The rows lie along a hidden order. The number after each row says roughly how far along it the row is, from 0 to 10. A new part has a new order.
30,-4,13,-3,-48,15,31,26,55,7,-38,-24,-11,8,-5,15,-4,-2,2,-16,16,-33,12,-7,-8,14,8,-8,-18,4,15,6,-16,44,5,-15,-3
10
-45,22,-13,31,58,-11,-9,-16,-72,-1,56,23,-42,-18,13,-2,-7,5,-11,-30,2,3,2,2,-1,-30,13,-5,10,-7,3,13,24,3,1,45,3
0
10,4,9,4,-34,9,23,17,15,-1,-20,-10,-35,2,2,9,-2,8,7,-15,17,-20,17,10,-8,12,4,-3,-6,3,13,7,-15,36,9,-2,-6
9
-28,-10,-1,46,47,-13,45,22,13,-41,15,-21,-51,2,-9,12,-14,30,-15,-9,23,-33,29,32,-17,-8,-5,-4,9,24,14,15,-3,39,25,20,-9
6
-34,18,-3,52,62,11,41,11,21,-32,15,-8,-58,2,24,5,-19,33,-15,4,18,-26,25,38,-17,-4,8,-9,9,14,10,10,0,30,31,27,-17
6
-8,55,2,19,17,49,21,-5,25,15,14,5,-9,-2,55,11,5,12,-19,-24,29,-18,-5,10,-19,5,41,-18,1,-15,13,0,16,39,17,40,-22
7
-26,40,-6,29,32,14,1,-10,-25,-6,35,15,0,-11,40,5,9,18,-15,-16,26,9,-2,28,-14,2,18,-11,26,-6,-4,3,14,16,27,59,-18
5
-28,-5,-8,-5,43,-40,46,-27,-42,-22,45,-1,86,-23,7,21,26,24,-46,-23,14,-43,-52,13,-9,-10,-12,-11,45,-9,-12,-9,32,-20,38,73,3
2
-29,12,-7,59,116,2,49,-7,28,-40,24,-3,50,0,33,18,-7,33,-49,25,19,-54,0,40,-24,-3,5,-21,28,17,1,-5,13,16,58,69,-24
5

Part 2:
94,54,13,26,-49,-1,13,21,-27,9,22,21,-14,-5,17,-2,-11,-8,13,-19,12,-2,-60,33,22,9,6,25,-16,9
6
58,43,0,14,-35,-10,40,-3,-40,18,16,16,-16,5,40,-14,-12,0,11,5,16,-20,-58,24,20,5,3,29,-7,11
9
28,18,-29,48,-19,-12,44,5,-51,11,75,17,-18,2,38,-14,-17,-6,7,10,17,-16,-40,22,13,0,-2,28,-5,4
9
38,43,-16,26,-35,13,57,-4,-48,32,-37,15,-15,2,19,-16,-18,-6,7,12,6,-28,-49,10,9,10,12,9,-3,7
10
37,45,-4,11,-18,-2,41,23,-39,-11,3,12,-16,-10,19,-6,-14,-3,14,-6,14,-11,-38,-7,31,-9,0,24,-8,1
6
-19,1,-65,40,-14,-11,74,7,-56,9,-54,1,-19,-17,52,-30,1,0,-5,24,8,-31,-9,-17,33,6,-9,10,-8,2
7
-75,-26,-101,51,42,-14,106,-18,-25,17,-127,4,-14,-21,43,-54,0,9,-8,42,12,-49,-36,-22,56,4,-34,-22,-3,-24
4
36,30,-3,35,-16,-1,14,5,-67,11,-51,17,-8,6,17,-2,-19,-2,13,-2,-2,-7,-24,23,15,5,-5,20,-6,-6
0
-10,21,-30,46,-20,-2,61,4,-67,1,-36,10,-18,-5,5,-18,-20,-7,7,23,3,-11,-47,12,28,6,11,7,-9,16
6
27,42,-26,71,-43,8,92,-5,-59,18,-33,5,-17,-7,33,-11,-10,-8,8,15,5,-21,-18,-6,17,2,3,14,-7,-8
8
109,44,14,19,-51,-7,22,25,-69,5,39,15,-20,-1,35,8,-9,-4,18,-21,7,-19,-22,29,9,7,10,47,-14,15
3
35,33,11,51,-19,-2,52,14,-59,-18,14,11,-24,-6,8,-5,-14,-6,0,8,-5,-12,-14,16,21,23,-2,21,-14,-21
7

Part 3:
19,-33,-44,-3,18,-7,-21,-10,22,29,-102,20,-14,-8,17,35
3
-37,36,-40,-21,12,-44,-3,32,39,6,-91,23,13,45,33,23
1
0,11,-37,1,7,-4,-5,-11,27,-7,-21,29,-16,34,22,30
6
-2,-61,0,18,2,7,-1,-12,-16,31,-47,-15,6,12,-3,8
3
10,8,-56,17,12,34,-17,-3,27,-7,-20,34,-17,-39,2,49
8
18,21,-75,9,16,30,-28,-60,42,12,-39,38,-53,-2,5,82
7
-39,15,-15,-27,14,-32,7,46,35,-15,-96,20,-2,3,22,3
0
-11,-21,-23,-18,6,13,2,-26,19,4,-115,-4,-24,57,22,6
0
44,-46,22,43,-6,67,-12,-65,-24,-1,56,-12,-18,-56,-25,28
10
-9,-15,-30,31,9,-16,-4,30,4,-5,1,13,24,-32,-8,-14
8
-14,19,-9,-26,4,4,-2,18,11,-26,-50,9,-23,-9,2,1
3
14,-56,35,15,-1,37,0,-24,-23,6,-15,-8,-2,-13,-11,19
4
-13,-2,-30,-13,6,-11,-3,-8,21,20,-59,21,-14,61,9,19
2
-19,38,-59,-10,14,-17,-15,-5,49,6,-78,44,-35,31,31,48
4
-19,50,-36,-41,11,-4,5,3,52,-18,-68,21,-27,56,29,26
1
-35,47,-68,-28,29,-29,-15,51,47,-21,-53,49,-24,-12,23,76
3
14,36,-49,21,9,-8,-28,-26,31,23,1,43,-19,7,25,48
10
17,18,-42,17,4,-9,-23,-27,17,36,22,37,2,33,26,62
10
-32,9,-70,36,10,-88,-10,33,22,62,-69,42,38,65,48,6
5
-3,50,-66,1,7,-17,-19,-15,44,10,-31,48,-18,22,23,35
8
-36,28,-24,-20,11,-45,0,29,35,1,-70,29,6,36,21,24
2
-9,85,-103,-35,14,-60,-42,-24,82,30,-66,66,-51,105,68,77
3
25,43,-14,23,-3,18,-10,-22,14,-9,37,24,-20,1,11,37
10
-2,17,-44,-24,18,35,-17,-13,29,-26,-71,31,-46,-38,-3,46
4
16,-5,-53,59,4,-32,-27,-38,26,60,-18,39,0,45,24,63
9
-19,53,-49,-21,12,-21,-8,15,39,-2,-61,42,-20,36,30,28
4
